In the rows, 128 means zero.
Facts:
{raskil,gegren,gafe,fabrunu,gridriden,foner,skamor,bikek} viken flotraskel
{staflem,buskudun,kugrus,nabratron,resoskis,tobrur,komes} viken vazutram
{gosko,luvom,muvigek,kodum,vidramuk,vatre} viken sosu
{dusus,tivek,suvom,drikles,skipe,lobel,siskam} viken klogir
{traklal,giplonu,vavevel,lomudrun,gase,drutu,griplun,naplek} viken zalen
{rozol,skepuplal,fibran,medrok,brifler,trizan,skoskin,fadu} viken pluskek
{raplim,bemide,pubrebruk,plapanos,plogitrer,ratridre,zoser,soskon} viken bulu
{gritrom,stabrekim,sosu,pipumi,drafaflem,nodros,bregoplim} viken sugror
{sedretrak,bistu,zikin,dideflu,pluskek,kigus,ganon,trode} viken draskik
{triskam,trugrogi} viken bregoplim
{trires,rabruk,ravasek,skifa,nadro,flotraskel,grifluk} viken matro
{febrar,festir,molak,doler,sevis,vazutram,librol} viken skezi
{beplan,givil,plerofi,skevil,tegam,vilas,tudrar} viken draflom
{taskur,klogir,draflom,bulu,bubro,kotro,pliklar,klepletril} viken dafo
{klego,kudre,kevofi,rufla,tapus,kaze,zosku} viken molak
{braful,nelo,stizam,lupli,plipus,grufor,gukil,nebrites} viken stabrekim
{pasen,koflok,zimon,greduzak,stanul,flibrak} viken librol
{fiflis,trulo,nazo,drustur,romekon,dripok,brule} viken trires
{nulem,meli,ronem,drobe,skanas,relim,bigagu,livas} viken taskur
{ragur,ratol,klukin,skonin} viken pabrol
{zalen,sasuvir,riflol,plavar,pabrol} viken vogrem
{fetok,stunas,stoskel,talo,stoflofluk,grenor,rarom} viken grifluk
{stilalen,lumur,sterarel,fedral,stezis,zodu,vanu,doplor} viken ravasek
{vasuvi,mosta,daflitrin} viken sedretrak
[raskil] floto braful
[raskil,bulu,nelo] floto vazutram
[staflem,medrok,brule] floto relim
[staflem] floto febrar
[dusus] floto kodum
[dusus] floto skifa
[dusus,drafaflem] floto pubrebruk
[traklal] floto gritrom
[gritrom,stabrekim,trode] floto pliklar
[skepuplal,gegren,kugrus,pliklar] floto vanu
[skepuplal,ravasek,pasen,nadro,ratol,gukil,doplor] floto sosu
[triskam,nabratron,grufor] floto fedral
[buskudun] floto vilas
[trires] floto ragur
[rabruk,taskur,ravasek,brifler,kevofi,trizan,klukin,gase,drustur,stoflofluk,flibrak,trugrogi,dripok] floto plogitrer
[taskur] floto tobrur
[taskur,foner] floto stabrekim
[klogir] floto gukil
[klego] floto fadu
[festir,klukin,foner,stezis] floto dafo
[ravasek,zoser,vilas,brule] floto grenor
[ravasek,koflok,sosu,draskik,fabrunu,tudrar,bikek,daflitrin,pabrol,siskam,doplor] floto meli
[brifler] floto stoflofluk
[molak] floto drustur
[nulem] floto nadro
[nulem] floto naplek
[kevofi,drafaflem] floto dideflu
[bubro] floto plerofi
[drobe,nabratron,gase] floto vidramuk
[drobe] floto gosko
[fetok] floto skepuplal
[stunas] floto doplor
[skanas] floto trizan
[sasuvir] floto plavar
[lumur] floto ronem
[lumur] floto sterarel
[drikles] floto ratridre
[gafe] floto pasen
[nabratron] floto trugrogi
[lupli,plavar,pluskek] floto tegam
[klukin] floto festir
[greduzak] floto trulo
[skevil,klepletril] floto triskam
[gase] floto skanas
[dideflu,lobel] floto trode
[gridriden,tapus] floto ravasek
[pluskek] floto raskil
[foner,brule] floto fiflis
[plipus] floto daflitrin
[kigus] floto nodros
[flibrak] floto drafaflem
[tobrur,doplor] floto dripok
[kaze] floto staflem
[drafaflem] floto tapus
[livas] floto ratol
{raskil,staflem,sedretrak,skepuplal,rabruk,medrok,brifler,molak,bulu,skifa,nelo,bubro,skanas,lomudrun,stizam,trizan,muvigek,kodum,greduzak,skoskin,skonin,vidramuk,pliklar,drutu,plipus,griplun,vatre,skamor,kaze,grifluk,fadu,naplek,dripok,drafaflem,gukil,doplor} vatru c
{gosko,traklal,bistu,klogir,ravasek,plerofi,kevofi,zalen,vavevel,stilalen,sasuvir,riflol,sosu,rufla,lumur,zimon,fabrunu,nabratron,gase,sterarel,sugror,matro,rarom,kigus,skezi,tudrar,stezis,zodu,mosta,vanu,nebrites} vatru b
{dusus,rozol,gritrom,giplonu,beplan,festir,givil,fiflis,meli,trulo,luvom,kugrus,pipumi,draskik,skevil,dideflu,sevis,bigagu,tegam,vilas,ganon,nodros,brule} vatru e
{raplim,bemide,triskam,fibran,buskudun,trires,febrar,pubrebruk,braful,pasen,gegren,tivek,kudre,draflom,stabrekim,koflok,ragur,ronem,nazo,dafo,drobe,nadro,ratol,fetok,flotraskel,stunas,stoskel,zikin,relim,plapanos,doler,gafe,lupli,talo,klukin,plavar,skipe,drustur,stoflofluk,resoskis,gridriden,tapus,ratridre,foner,grenor,trugrogi,vazutram,zoser,tobrur,romekon,fedral,lobel,vogrem,bikek,grufor,daflitrin,librol,soskon,trode,pabrol,bregoplim,komes,livas,zosku,klepletril} vatru a
{taskur,klego,nulem,suvom,drikles,stanul,vasuvi,plogitrer,kotro,pluskek,flibrak,siskam} vatru d
skivor 249 <- raskil,staflem,raplim,bemide,gritrom,sedretrak,triskam,bistu,giplonu,rabruk,beplan,pubrebruk,festir,braful,brifler,givil,pasen,gegren,fiflis,plerofi,tivek,kudre,draflom,bulu,nulem,skifa,nelo,trulo,koflok,ronem,bubro,nazo,dafo,nadro,ratol,fetok,suvom,stilalen,stunas,skanas,lomudrun,riflol,stoskel,rufla,zikin,relim,plapanos,drikles,trizan,doler,muvigek,nabratron,lupli,talo,klukin,greduzak,skevil,skoskin,vasuvi,stoflofluk,skonin,plogitrer,sugror,resoskis,kotro,tapus,matro,ratridre,foner,bigagu,trugrogi,romekon,tudrar,vogrem,stezis,zodu,bikek,mosta,dripok,grufor,librol,gukil,soskon,trode,pabrol,nodros,siskam,komes,livas
skivor 419 <- gosko,dusus,traklal,rozol,skepuplal,fibran,buskudun,trires,febrar,medrok,taskur,klogir,klego,ravasek,molak,stabrekim,meli,kevofi,ragur,zalen,luvom,drobe,kugrus,flotraskel,vavevel,sasuvir,sosu,stizam,lumur,zimon,pipumi,kodum,gafe,draskik,fabrunu,plavar,skipe,gase,stanul,drustur,dideflu,sterarel,gridriden,vidramuk,pliklar,pluskek,sevis,drutu,plipus,grenor,griplun,rarom,kigus,flibrak,skezi,vazutram,tegam,zoser,vilas,tobrur,fedral,lobel,vatre,skamor,kaze,grifluk,fadu,naplek,vanu,ganon,daflitrin,drafaflem,bregoplim,brule,zosku,klepletril,nebrites,doplor
flakom l <- raskil,gosko,brifler,drobe,sasuvir,doler,skonin,drutu,flibrak,zoser,romekon,gukil
flakom j <- staflem,rozol,triskam,tivek,meli,koflok,ragur,fetok,lomudrun,zikin,lumur,lupli,drustur,plogitrer,foner,tegam,zosku
flakom g <- traklal,fibran,buskudun,bistu,plerofi,nelo,ratol,stunas,skanas,rufla,zimon,fabrunu,skipe,kotro,vanu,daflitrin,soskon
flakom i <- raplim,giplonu,givil,trulo,kugrus,relim,tapus,sevis,mosta,fadu,nebrites
flakom k <- bemide,skepuplal,fiflis,bubro,stanul,grenor,griplun,tobrur,bikek
flakom f <- rabruk,febrar,pasen,kudre,nazo,vavevel,stilalen,drikles,vasuvi,gridriden,vidramuk,ratridre,kigus,vilas,komes,livas,klepletril
flakom n <- medrok,luvom,stizam,stezis,skamor,siskam
flakom o <- beplan,gegren,kevofi,dideflu,rarom,bigagu,fedral
flakom h <- festir,skifa,plapanos,pipumi,talo,plavar,skoskin,resoskis,pliklar,tudrar,lobel,ganon,brule
flakom m <- nadro,suvom,riflol,stoskel,kodum,kaze,zodu

Known rows:
[160 153 128  89 150 133  92 161 147 139  72  81 179 172  87 196 162 161
 156 146  71 148 128 156 106 146]: bikek
[118 132 124 126 105 102 128  97 115 122 141  96 126 155 117  91 133 136
 164 146 102 132 119 134 139 131]: nebrites
[150 147 150 125 195 115 155 147 191 116 181  63 218 194  86 163 170 196
 149 122 145  98 145 113 107 123]: grifluk
[159  96 157 121 170 106 123 157 167 113 147  68 199 232 116 144 168 196
 174 123 163 141 126 122  89 133]: matro
[121 113 138 107 132 136 112 121 110 124 122 123 126 133 124 143 131 110
 125 171 120 119 128 159 107 117]: grufor
[135 128 140 135 157 142 135 119 165 100 149 108 145 166 178 128 167 155
 112 116 170  66 118 111 118 119]: bregoplim
[112 130 130 101 145 128 108 124 112 122 113 131 134 149 136 141 132 104
 127 162 113  99 128 162 102 120]: ratol
[144 138 139  87 134 102 106 144 131 115 135  94 174 160  67 179 196 165
 180 133 104  90 195 176 112 125]: gridriden
[ 89 109 156 157 151 156 137 110 140  98 129 147 124 159 231  77 108  91
  83 150 194  70 104  87 105 130]: dafo
[146 106 137  90 141  93 122 142 124 141 136  80 156 200  60 160 160 166
 180 153 103 167 134 162  93 116]: stezis
[ 57 139 128 131  98 124 134  74 100  83 128 152  94 125 196  70 133  69
 117 167 141  46 152 148 134 130]: klepletril
[135 113 159 132 162 142 128 144 155 112 127 124 167 164 177 139 140 142
 124 136 177  92 124 114 106 129]: vogrem
[116 115 147 129  92 101 136  86 140 108 161  99 138 122 127 136 150 152
 122 167 127  77 114 163 137 123]: rozol
[107 148 112 116 121 125 108 104 129 111 133 119 133 133 124 132 152 117
 134 143 111  90 134 166 122 108]: buskudun
[161 120 117  99 145 117 115 151 155 135 117  92 205 138  75 172 142 178
 161 143  90 152 120 139 123 141]: fiflis
[ 98 113 165 114 140 109 142  95 116 120 178 106 131 161  97 140 120 115
 111 193 119 105 128 160 106 113]: staflem
[101 128 145 117 151 120 144 126 116 131 145 115 149 156 111 125 114 112
 121 176 105 115 121 152 106 131]: greduzak

Rows:
No name comes twice in this set of rows, the named rows included.
[ 69 118 145 162  81 122 152  63 118 102 167 118  99 120 184  83 125  98
  81 187 147  63  87 137 152 123] | tegam
[144 106 147 103 122  91 122 101 137 125 162  69 141 203  53 168 199 180
 178 159 112 128 143 173 102 104] | lumur
[115 128 160 139 188 127 161 139 163 117 161 106 178 189 154 121 117 140
 120 140 172  86 108 110 112 132] | sedretrak
[128  98 158 139 162 115 136 132 153 108 147 100 160 218 175 100 147 155
 137 148 180 124 107 113 110 133] | sugror
[ 88 100 168 151 107 132 130  93  99  98 121 157 109 115 194  71  92  75
 113 164 156  49 130 147 136 156] | ratridre
[ 43 123 131 133 104 116 135  95 115  89 133 148 106 116 190  59 140  80
 105 189 122  44 138 139 137 125] | vilas
[136 108 148 126 114 132 127 102 114 123 123 121 132 128 132 134 113 121
 131 154 129 107 119 156 129 130] | braful
[165 110 176 101 129 112 100 143 143 119 126  97 196 151  66 177 151 173
 190 134 121  95 171 169 123 151] | nazo
[ 57 134 151 147 187 141 162 117 142 101 153 146 123 175 217  70 100  80
  74 179 178  75 100 109 107 112] | bulu
[146 145 104 120 110 137 120 112 133 121 117 109 130 151 129 117 140 132
 153 122 114 118 104 122 138 132] | stanul
[ 65 131 123 145 155 127 148 103 135  83 141 121  89 209 229  46 164  99
 104 159 172  69  94  97 102 112] | klogir
[ 97 158  77 139 132 112  98 121 126  91 103 121 122 145  97 100 151 117
 145 130 147 109 157 170 114 131] | flibrak

The same objects again, as new rows of numbers:
Known rows:
[ 88 113 134 178 178 172 140 158 113 104 134 107 140 147 127 154 123 107
 157  88 152 139 220  90 140 150 116 178  87 142 144 111 169  99 133 110
 148 152 162 124 153 168 109 164  98 136 151 119 123 115]: koflok
[ 92 121 131 168 184 167 106 135 103 111 141 120 133 136 159 158 130  98
 143 106 163 106 209 119 142 156 104 180  79 121 110 137 163 120 156  99
 126 156 150 111 144 140  84 192  77 150 112 118 147  71]: grenor
[104  94 111 170 170 167  97 144 101  99 141 129 141 145 144 155 117 102
 140 113 130 119 199  91 124 160 119 179 102 119 150 129 153 106 110 114
 115 134 127 112 134 135 100 180  89 130 132 132 165  79]: griplun
[128 142 111 206 126 153 133 105  99 130 149 116 136 164 145 156 114 109
 156  67 123 142 176 133 117 175 118 148 156 146 120 106 115  75 134 145
 135 154 115 131 149 156  80 164 101 153 185 157 150  43]: draskik
[109 137 139 173 173 165 126 140 119  84 133 117 154 152 135 187 112  83
 170  98 115 137 204  95 125 160 120 179  80 115 137 117 149  96 141 111
 145 146 123 119 134 153  92 158  99 127 136 120 167  89]: rufla
[108  83  78 166 166 168 107 161  91  71 113 104 172 171  99 180 112 112
 134  70  96 167 212  49 118 136 153 161  97 121 192 149 157  72  91 118
 140 115 110 129 150 147 104 151 124 120 135 129 152 121]: plogitrer
[125 148 157 169 143 145 129 105  90 111 140 139 145 154 154 169 123 104
 157  76 102 150 189 111 152 180 113 175  97 147 125 129 130  92 139 123
 114 136 134 135 141 146  83 136 120 109 171 140 156  84]: nabratron
[128 148 142 200 137 149 143 105 107  89 114 127 143 176 129 146 126  91
 151  71  77 135 183  69 124 188 133 168 116 152 166 106 144  71 107 117
 121 134  94 138 140 167 114 133 117 109 178 152 142 101]: vilas
[116 101 139 189 183 162 113 142 113  78 139 114 132 167 113 132 135 119
 136  78 100 137 226  77 145 171 134 179 112 143 181 120 184  74  98 104
 117 168 141 129 157 169 120 159 106 112 168 129 123 112]: zoser
[ 96 137 121 166 167 171 111 134  94 124 110 110 148 142 139 136 130 115
 138 105 185 117 217 112 131 141 118 167  75 132 103 126 177 102 164  85
 126 134 155 133 137 138  87 176  97 136 119  96 120  97]: drustur
[107 135 135 175 143 147 119 115  88 106 139 125 131 141 158 175 111  98
 150  90  96 128 191  99 141 178 105 187  96 136 149 137 138 112 134 128
 112 125 116 111 139 145  82 148  97 124 155 150 181  70]: giplonu
[118 145 159 182 158 146 132 101  94 120 136 121 134 146 153 160 128 102
 149  66  98 135 189 117 165 181 108 175  89 143 139 138 136 104 146 124
 120 145 134 130 149 164  78 140 112 116 160 144 144  92]: grufor
[102 120 138 172 153 153 141 122  89  90 136 102 128 153 146 150 114 111
 147  77 111 139 216  89 149 151 121 173  83 155 143 127 176 111 155  99
 138 149 134 119 162 162  98 169 101 123 148 130 136  91]: resoskis
[117 138 119 178 139 146 130  99  85 105 124 133 144 155 161 159 116  94
 137  83  92 120 181 103 130 181 124 168 105 130 146 135 123 110 129 116
 115 133 105 117 133 150  90 152 113 126 145 152 170  66]: naplek
[155 148 132 216 136 147 118  99 114 101 163 112 131 178 115 161 127 108
 168  54  84 163 191 123 130 191 140 151 158 148 146 115 132  47 115 138
 130 171  98 150 160 150  84 161 113 125 203 143 158  61]: klogir
[101 149 143 163 172 176 130 147 115 130 126 137 170 146 156 174 133  89
 172 108 172 130 189 125 117 152 112 173  84 113  98 107 138 110 148 100
 139 144 150 121 124 147  88 163  98 142 131 122 142  81]: fabrunu
[122 106 136 194 177 163 111 141 107  81 146 117 128 165 114 133 141 116
 138  82 105 135 224  78 143 163 138 187 112 149 181 118 188  76 101 105
 117 164 132 130 157 168 118 160 100 112 166 135 125 112]: drobe

Rows:
No name comes twice in this set of rows, the named rows included.
[ 94 102 120 165 164 172 107 146  92 108 136 130 139 128 167 168 104 101
 148 121 163 114 205 105 126 146  98 179  79 133 111 130 157 125 155 127
 123 123 148 111 135 128  84 178  81 132 124 119 178  76] | fiflis
[120 140 147 183 175 166 118 139 126  97 123 130 159 156 128 164 132  83
 166  98 134 128 196  97 123 172 130 174  89 114 134 111 145  87 125 106
 125 149 132 127 125 145 101 151 103 122 135 123 150  93] | traklal
[103 138 136 169 145 149 121 110  91 123 138 131 143 128 178 177 101  99
 150 101 133 122 186 119 138 166  89 172  85 136 109 134 127 133 161 129
 116 119 127 113 138 137  74 161  97 131 132 137 180  56] | trulo
[143 151 141 208 144 146 115  85 106 123 154 109 124 157 136 152 122  94
 156  47 117 140 192 139 142 188 126 134 132 143 126 126 133  83 154 123
 123 164 119 145 162 152  70 167  97 137 169 140 141  62] | stabrekim
[132  98 130 199 147 161 125 122  98  81 134 139 136 175 126 134 119 106
 133  71  98 139 209  57 119 179 136 158 116 154 180 114 162  74  98 103
 112 141 111 136 151 157 126 149 116 104 172 144 142 111] | pliklar
[104 122 136 173 186 169 100 139 110 112 142 122 134 140 124 148 140 109
 143  93 139 119 206 108 147 165 115 183  96 126 144 127 172  91 126 118
 113 157 152 129 146 150  94 168  94 128 137 119 135  96] | tobrur
[124 112 103 178 161 158 122 136  98  87 134 127 159 170 120 196 116  90
 148  49  53 164 178  77 139 175 141 160 101 115 194 153 113  91  92 136
 125 127 103 119 147 165  86 138 127 122 149 155 183  89] | suvom
[116 161 151 170 155 146 139  85  89 143 140 129 140 145 180 153 133 106
 141  73 138 117 177 141 155 190 102 160  80 139 101 142 133 118 169  98
 116 149 148 131 136 152  65 159 101 137 136 129 137  72] | gafe
[118 114 104 165 144 161 151 115  83 102 119 129 172 172 153 181 103  86
 133  46  95 159 171  80 129 159 131 139  79 124 153 158 114 113 134 109
 138 118 111 130 146 148  86 148 120 138 123 146 165  89] | vasuvi
[113 108 131 167 165 163 110 140  95  72 140 126 141 166 150 154 126 107
 136 105 130 129 215  87 136 149 130 182  91 143 132 117 177  96 125  96
 128 156 129 126 144 143 112 182 100 118 140 119 155  81] | gosko
[104 159 143 167 160 158 134 104 101 128 133 115 139 128 173 180 119  90
 157  86 131 119 192 128 153 166 100 168  69 125 113 147 136 129 174 116
 139 136 140 120 138 155  67 162  92 140 129 132 159  72] | stoskel
[122 156 123 194 136 142 125  86  98 135 153  98 130 150 173 160 118  96
 149  65 135 123 192 158 143 168 107 136 118 136  95 138 126 112 185 123
 143 162 122 133 157 147  54 194  79 164 142 133 159  28] | flotraskel
[110 163 151 170 141 158 152  88  92 129 114 121 152 154 173 143 127  93
 144  73 147 119 193 121 137 168 110 153  80 138 103 126 139 117 175  90
 127 137 135 131 134 157  85 160 103 135 131 131 121  86] | gridriden

